vuka: [ 59 126 111 131 126 114]
siben: [118 107  77  76 133 127]
ral: [118 107 101  76 133 127]
sufe: [118 107 148  60 133 127]
depas: [ 84 160 135 127  96 148]
Lafo: [169 106  75  88 109  62]
succ: [59] | [126]
find: [118 107  77  76 133 127] | siben
succ: [96] | [148]

Rotu: [132 143 116 129 127 117 136 121  94 106 138 129 133 160 148 144  76 130
 125 136]
nili: [145 130 125 130 124 151  96 126 133 129 117 140 119 155  80 112 130 137
 103 142]
Zisi: [161 122 115 169 124 118 118 155  89 139 125 138  96 124 142 147 149 136
 149 141]
Zez: [165 116 118 144 135 137 134 161 146 121 130 138 145 127 156 126 196 128
 107 124]
vev: [121 121  92 132 119 124 123 128 157  92 113 103  80 138 151 136 121 146
 120 120]
vefe: [133 175 128 155 130 141 129 123 118 142 133 138  98 101 153 116  88 148
 138 137]
tese: [109 126 184  98 128 134 119 138 129 107 109 161 136 151 146 121  80 138
 119 135]
rokaz: [129 136 126 148 124 134 141 119 150 124 108 129 123 143 169 113 113 117
 104 131]
guda: [141 124 155 133 118 151 127 124 129 136 148 125 140 132 159 115 145 113
 118 110]
peb: [143 114 116 127 137 151 136 129 125 158 131  96 141 148 134  97 123 126
 123 122]
tib: [147 151 122 128 132 105 130 100 140 148 132 141 131 125 136 139  56 111
  78 123]
rev: [141 130 155 128] | vefe
rev: [138  80 121 146 151 136] | tese

sirum: [ 71 139 108  57 110 127  98 171 108 122  82  37 175 157 162 135  93  79
  73 199  49  94 136 164 142 172 103 120  65 170 134 128 127 146  98 146
 165  96  69  96 128 164 150  82 104 104 129  59]
Gofef: [ 87 107 147 150 124 186 149 147 113 103 133 129  70 143 102 100 101  97
 149  82  87 162 130 162 118 121  99  90 127 117 115 116  81 110 115  84
  97 100 112 103  77 134 122 151 119 153 102 110]
keli: [121 126 140 161 141 186 166 124 136 106 130 157  95 106  98  76 131  83
 156  77 139 155 114 128 101 128  99  94 152 110 119 120 100  95 116 154
  85 114 126 117  88 109 119 162  97 140 109 146]
succ: [165] | [96]
succ: [83] | [156]
rev: [97 84] | Gofef
succ: [76] | [131]
find: [ 71 139 108  57 110 127  98 171 108 122  82  37 175 157 162 135  93  79
  73 199  49  94 136 164 142 172 103 120  65 170 134 128 127 146  98 146
 165  96  69  96 128 164 150  82 104 104 129  59] | sirum
find: [ 87 107 147 150 124 186 149 147 113 103 133 129  70 143 102 100 101  97
 149  82  87 162 130 162 118 121  99  90 127 117 115 116  81 110 115  84
  97 100 112 103  77 134 122 151 119 153 102 110] | Gofef

Lari: [128 127 127 124 122 101 156 186 122]
nit: [129 111 111  68  50  97 160 194 121]
dega: [128 127 127 124 122 126 130 133 128]
movis: [129 107 107  55  33  90 168 208 120]
Deza: [122 100 156 186 122 101 130 186 122]
rev: [121 194 160  97  50  68 111 111] | nit
find: [128 127 127 124 122 101 156 186 122] | Lari
succ: [90] | [168]
rev: [133 130 126 122 124 127] | dega
rev: [186 156 101 122] | Lari
find: [128 127 127 124 122 126 130 133 128] | dega

vel: [192 129 175 104  57  74  76 110  81]
gal: [ 88 120 123  56 111 191 187 145  72]
pugo: [182 191 129  57  99 111 147  86 122]
dup: [ 69  97  76 158 128 193 110 137 196]
Samil: [199 148  92 156 138 197 102 197 125]
succ: [138] | [197]
succ: [192] | [129]
succ: [74] | [76]
succ: [148] | [92]
rev: [129 191] | pugo
succ: [104] | [57]

fetu: [164 100 122  82]
vidug: [ 71 207 157  82]
Gadu: [164 100 113 124]
Tafez: [116  61 147 100]
Vomom: [ 91  69 146 182]
kuzi: [142  72 138  71]
Pon: [72 51 78 76]
bukos: [104  44 103  69]
Feduv: [ 44 104 136 146]
labit: [104  70 144 159]
zumo: [124 210 157  82]
doli: [63 65 37 98]
find: [104  44 103  69] | bukos
succ: [37] | [98]
find: [ 71 207 157  82] | vidug
rev: [159 144  70] | labit
succ: [113] | [124]
rev: [138  72] | kuzi
succ: [138] | [71]

nolir: [151 141  97 173 138]
difu: [186 146 143 169 134]
mapes: [ 96 149 165 172 122]
punik: [ 53 108 126  98 123]
defef: [124 145 109 173 123]
fedam: [164 164 128 163 133]
Lotif: [ 53 107 126 100 146]
fes: [204 164 128 163 133]
Bute: [124 145 109 173 130]
kel: [194 152 138 166 134]
sebuk: [204 164 128 163 121]
dor: [124 146 111 172 130]
find: [124 145 109 173 130] | Bute
succ: [151] | [141]
succ: [194] | [152]
succ: [186] | [146]

pilov: [115 146 132 138 129 135 141 130 145 159 135 148 115 125 126 133 146 171
 129 106 118 104 104 123]
nodo: [115 146 132 138 129 135 141 130 145 159 135 148 115 125  94  95  96 172
 142 114 117 105 153 150]
Rete: [115 146 132 124 145 131 141 130 145 159 135 148 115 125  94  95  96 172
 142 114 117 105 153 150]
vumul: [155  96 150 155 102 142 160 133 103 110 169 146 133 139 142 154 118 136
 100  93  88 124 153 158]
fepu: [114 131 139 124 118 136 125 122 128 102 109 152 147 154 104 113 116 160
 143 132 106 121 106 103]
pak: [137 132 147 143 144 141 126 129 103 101 115 119 164  49 140 132 119  92
  98  90  88 109 115  95]
Laso: [143 189 137 145 124 101 124 129 136 133 148 122 111 184 110  95 143  92
 118  89 117 108 127 134]
succ: [108] | [127]
rev: [123 104 104] | pilov
succ: [169] | [146]
find: [143 189 137 145 124 101 124 129 136 133 148 122 111 184 110  95 143  92
 118  89 117 108 127 134] | Laso
find: [155  96 150 155 102 142 160 133 103 110 169 146 133 139 142 154 118 136
 100  93  88 124 153 158] | vumul
find: [115 146 132 138 129 135 141 130 145 159 135 148 115 125  94  95  96 172
 142 114 117 105 153 150] | nodo

zud: [111 127 183 125]
Gine: [111 127 159 133]
Mas: [111 127 125 124]
vad: [111 127  49 110]
rev: [125 183 127] | zud
find: [111 127 159 133] | Gine
find: [111 127 125 124] | Mas

